Questions about the matrix below.
1) What is the bottom-right entry?
2) What is the smallest entry in the first row?
3) What is the top-left entry?
4) What is the 4th entry, reading row by row?
5) What is the third entry on the diagonal from the top-right corner?
6) What is the top-right entry?
7) What is the entry just right of the centre entry?
8) What is the 2nd largest entry?
[[ 21.4 -19.0  31.0  36.3   4.6]
 [-21.9 -64.6 -31.3 -14.6 -38.1]
 [ 26.0  28.5 -40.7 -48.0 -11.7]
 [-10.7 -38.0 -13.5  47.1   7.4]
 [  4.5 -27.0  53.8 -27.0 -13.1]]
1) -13.1
2) -19.0
3) 21.4
4) 36.3
5) -40.7
6) 4.6
7) -48.0
8) 47.1

Questions about the grid below. Rows and columns are numbered from 1.
1) The entry at row 2, column 3?
2) The entry just right of 4475?
3) The top-left entry?
4) The entry just left of 4523?
5) The top entry of the column that holds the smallest entry?
6) The entry in the top-right corner?
7) The entry just right of the largest entry?
8) The entry just right of 1453?
[[5116, 4475, 5219, 4561, 5299, 6825, 6857, 3863, 7954, 5121, 3332, 4340, 4488, 4523, 5008],
 [4782, 4936, 4232, 5136, 5390, 6578, 5827, 5454, 6239, 5387, 3101, 4366, 3851, 5781, 4925],
 [4743, 4224, 6160, 4822, 4752, 5297, 4174, 3300, 4266, 4042, 5433, 5062, 5940, 5238, 4953],
 [4904, 6234, 3317, 5498, 5322, 4359, 5350, 6125, 5541, 5606, 4919, 5304, 4856, 5411, 5709],
 [4925, 6051, 5197, 4666, 5093, 5331, 3593, 5305, 5235, 4498, 5020, 5783, 5188, 6044, 5146],
 [5997, 5154, 4959, 4587, 5122, 6492, 5450, 5958, 7051, 5282, 4468, 5446, 4729, 5381, 4997],
 [3495, 4624, 7220, 5069, 4359, 5341, 3837, 4245, 2175, 4911, 5922, 4784, 5997, 5926, 6137],
 [4630, 5589, 3975, 5090, 5616, 5518, 3923, 5841, 5258, 4814, 4006, 5358, 4773, 6746, 4962],
 [5644, 3879, 4836, 5945, 5177, 5395, 7535, 5916, 4831, 7063, 5672, 5085, 5143, 4104, 6001],
 [5349, 4343, 2380, 7310, 5758, 5002, 5894, 8179, 3266, 6485, 5135, 4622, 4576, 5454, 4466],
 [8530, 1453, 6915, 4972, 5148, 5510, 5466, 4882, 4458, 4510, 6394, 5162, 5764, 2736, 2380],
 [5973, 3333, 6838, 5194, 4828, 5546, 5177, 5431, 3368, 5544, 7085, 5497, 6139, 4759, 5301],
 [5471, 2765, 4798, 5566, 5454, 5374, 5150, 5192, 4032, 4629, 5031, 4545, 5121, 5142, 2939],
 [4198, 7785, 5386, 4666, 5106, 3825, 4192, 4399, 5616, 4473, 4984, 5255, 5147, 5420, 5801]]
1) 4232
2) 5219
3) 5116
4) 4488
5) 4475
6) 5008
7) 1453
8) 6915

Questions about the array below. Rows and columns are numbered from 1.
1) Give the entry just left of 5946.
2) Give the bottom-left entry.
3) Give the entry in row 1 and column 3.
4) Give the entry in row 2 and column 1.
5) Give the entry in the top-right corner.
6) Give the entry directly below the smallest entry.
7) Give the entry directly above 5991.
8) Give the entry just left of 4860.
array([[7090, 6230, 5847, 5517, 5020, 4953, 6101, 4291, 6348],
       [9917, 7597, 7784, 6736, 3826, 5789, 7863, 3871, 7588],
       [4734, 4310, 4437, 4262, 1649, 4132, 4406, 3521, 4303],
       [7088, 5715, 5991, 5354, 2392, 4860, 5946, 3606, 5742],
       [2599, 3021, 3051, 3267, 1136, 3477, 3011, 3508, 3005],
       [6575, 5540, 5614, 5154, 2561, 4730, 5652, 3671, 5538]])
1) 4860
2) 6575
3) 5847
4) 9917
5) 6348
6) 2561
7) 4437
8) 2392

 -7    4  -10   -8  -13  -22    0  -18    8   -7    4   -7  -16
 -5  -12  -12    2    9    4  -12   12  -19   -6    0   -5  -10
  0  -10   -6  -21  -17    8   27   32   27   -2   -6   -4   -1
  1    5    7    4   16   18    8   14  -20   -2   -8   -2    3
 -7  -16  -31   -3   -1   -6  -30   -1  -20   -5    2   -6   -9
 -6  -15  -18  -11    6   10  -12   10  -26   -4   -1   -4  -14
 -5  -15  -29    4  -12  -17  -42   -7  -10   -5    0   -6   -1
  0  -22    7    0    4   10  -19    4  -15   -2   -8   -1    7
Indices start at 1.
The entry at row 1, column 1 is -7
The bottom-right entry -> 7
Read off the entry at row 2, column 1.
Answer: -5
The entry in row 3 and column 1 -> 0
The top-right entry is -16
The entry in the bottom-left corner -> 0
The smallest entry is -42
Read off the top entry of the column that holds the smallest entry.
Answer: 0
Read off the entry at row 1, column 3.
Answer: -10
The entry just left of the largest entry is 27
The entry just right of the smallest entry: -7
The entry at row 2, column 3: -12
Read off the entry directly below the largest entry.
Answer: 14
The entry directly below the smallest entry is -19
The entry in row 1 and column 2 is 4
The maximum: 32
The bottom entry of the column that holds the largest entry is 4

x = [-17.7 -50.6   4.3   6.7  14.3  61.6  -2.0  36.5 -27.5  38.1 -26.7 -18.8]
The entry just right of 36.5?
Answer: -27.5
The entry just left of the smallest entry?
Answer: -17.7
The entry just left of 6.7: 4.3
The entry just right of the largest entry is -2.0
The entry just left of -27.5 is 36.5

grid =
143  110   52  110  122
 84  160  158  124  172
152  114   53  110   90
 68  170  134  113  203
 67  168  135  121  199
145  110   51  112  123
153  114   52  111   90
Rows and columns are numbered from 1.
Which number is the entry at row 2, column 2? 160
Which number is the entry in the bottom-left corner? 153
Which number is the entry in row 1 and column 3? 52
Which number is the entry at row 3, column 1? 152
The bottom-right entry -> 90
The entry at row 1, column 1 is 143
Which number is the top entry of the column that holds the largest entry? 122
The entry in row 3 and column 3: 53
Which number is the minimum? 51
The entry directly below 143 -> 84
Which number is the entry at row 2, column 3? 158
